Below are the code and all the weights of a small trained network. Each question names an input and a class and asks about switching units off, where a switched-off unit gives its printed mean instead of its output.

import numpy as np


def w(rows, s, z=0):
    codes = np.array(rows[::2]) - 128.0
    scale = np.full(codes.shape[1], s)
    scale[-1] = z or s
    return codes * scale


def norm(h):
    return h / np.sqrt((h * h).mean(-1, keepdims=True) + 1e-5)


def f(y):
    return np.maximum(y, 0)


def log_softmax(a):
    a = a - a.max(-1, keepdims=True)
    return a - np.log(np.exp(a).sum(-1, keepdims=True))


def net(x, mask):
    res = np.array(x, float).reshape(1, 4) / 4 @ E
    u = 0
    for l in range(2):
        y = f(norm(res) @ A[l][:, :-1].T + A[l][:, -1])
        res = res + np.where(mask[u : u + 3], y, B[l][:, -1]) @ B[l][:, :-1]
        u += 3
    return log_softmax(norm(res)[-1] @ U[:, :-1].T + U[:, -1])


A, B = {}, {}
E = w([
[154,103,97,115,165,78,83],'x0',
[154,120,163,2,96,116,162],'x1',
[183,165,80,93,82,195,76],'x2',
[93,73,120,113,123,163,95],'x3',
],0.0091)
A[0] = w([
[95,153,195,174,42,180,171,19],'0.n1',
[177,251,93,151,160,71,185,3],'0.n2',
[144,169,109,255,109,100,66,107],'0.n3',
],0.0093,0.0037)
B[0] = w([
[144,56,26,136,102,130,198,183],'0.n1',
[35,41,86,144,119,148,10,190],'0.n2',
[229,211,104,128,68,22,168,254],'0.n3',
],0.011,0.0065)
A[1] = w([
[45,96,90,127,101,174,93,220],'1.n1',
[162,113,157,138,196,66,2,37],'1.n2',
[112,86,248,201,176,66,195,254],'1.n3',
],0.0087,0.0021)
B[1] = w([
[225,102,174,212,156,55,5,190],'1.n1',
[56,73,2,146,75,152,180,203],'1.n2',
[143,191,162,133,55,115,56,254],'1.n3',
],0.0097,0.0059)
U = w([
[221,221,180,47,88,76,177,253],'0',
[97,51,111,208,125,163,4,239],'1',
[123,212,183,140,36,177,33,252],'2',
[100,2,32,166,131,156,210,222],'3',
[159,94,118,154,166,170,121,7],'4',
[97,148,156,136,170,222,138,3],'5',
[100,149,169,147,240,174,169,3],'6',
],0.0082,0.005)

Each question gives the input, the list of numbers given to net, and the class t.
The units are the neurons (one row each of A and B). Each row of codes is followed by its name. A weight is (code - 128) times the scale printed after its matrix; where a second scale follows, it is the last column's (A, B and U).
mask holds one flag per neuron, layer by layer. A switched-off neuron (its flag False) gives its mean, the last column of its row in B, instead of its output. The means were averaged over made-up inputs and are rounded, as every weight is.
A unit's drop is (log p(t) with every unit on - log p(t) with that unit switched off) / (log p(t) with every unit on - log p(t) with every unit switched off).
The circuit of an input: a set's keep is (log p(t) with only the set's units on - log p(t) with every unit switched off) / (log p(t) with every unit on - log p(t) with every unit switched off). Starting from all 6 units, units are removed one at a time, each time the one whose removal leaves the highest keep (on an exact tie, the one counted first), for as long as the keep stays at least 0.8.
units of the circuit, in order: the units of the circuit, biggest drop first
unit that matters most: the unit with the biggest drop
k most important neurons: the k neurons with the biggest drops, biggest first
top k neurons in layer l: the k neurons of layer l with the biggest drops, biggest first
input [-5,-5,-8,4], class 2: units of the circuit, in order -> (1.n3)
input [-6,1,-2,3], class 3: top 2 neurons in layer 0 -> (0.n1, 0.n2)
input [-5,-2,-8,4], class 2: 3 most important neurons -> (1.n3, 0.n2, 1.n2)
input [1,3,-8,-6], class 2: units of the circuit, in order -> (1.n3, 0.n3)
input [2,-8,-8,6], class 0: units of the circuit, in order -> (0.n3, 0.n2)
input [-5,-5,5,3], class 0: units of the circuit, in order -> (0.n3, 0.n2)
input [1,5,-7,5], class 2: 4 most important neurons -> (1.n3, 0.n3, 0.n2, 0.n1)
input [-7,-2,6,4], class 3: 3 most important neurons -> (0.n1, 1.n3, 0.n2)
input [6,2,-6,4], class 2: units of the circuit, in order -> (1.n3, 0.n1)
input [3,-8,8,4], class 0: 2 most important neurons -> (0.n3, 0.n2)
input [-7,3,3,8], class 1: 3 most important neurons -> (0.n3, 1.n1, 1.n2)
input [8,-1,7,-4], class 3: units of the circuit, in order -> (1.n2, 1.n3)
input [-4,-1,-7,-2], class 2: 2 most important neurons -> (1.n3, 0.n3)
input [-7,-2,4,6], class 3: unit that matters most -> 0.n1
input [-8,-6,7,-3], class 3: 3 most important neurons -> (0.n1, 1.n3, 1.n1)
input [2,4,-6,-6], class 1: 3 most important neurons -> (0.n2, 0.n3, 1.n2)
input [0,-1,-7,-8], class 1: 2 most important neurons -> (0.n2, 1.n2)
input [-1,4,-1,5], class 1: 2 most important neurons -> (0.n3, 1.n1)
input [-6,4,-3,-1], class 3: 2 most important neurons -> (0.n1, 0.n3)
input [-6,-7,7,2], class 0: top neuron in layer 1 -> (1.n2)
input [-4,-4,0,3], class 0: top 2 neurons in layer 0 -> (0.n3, 0.n2)
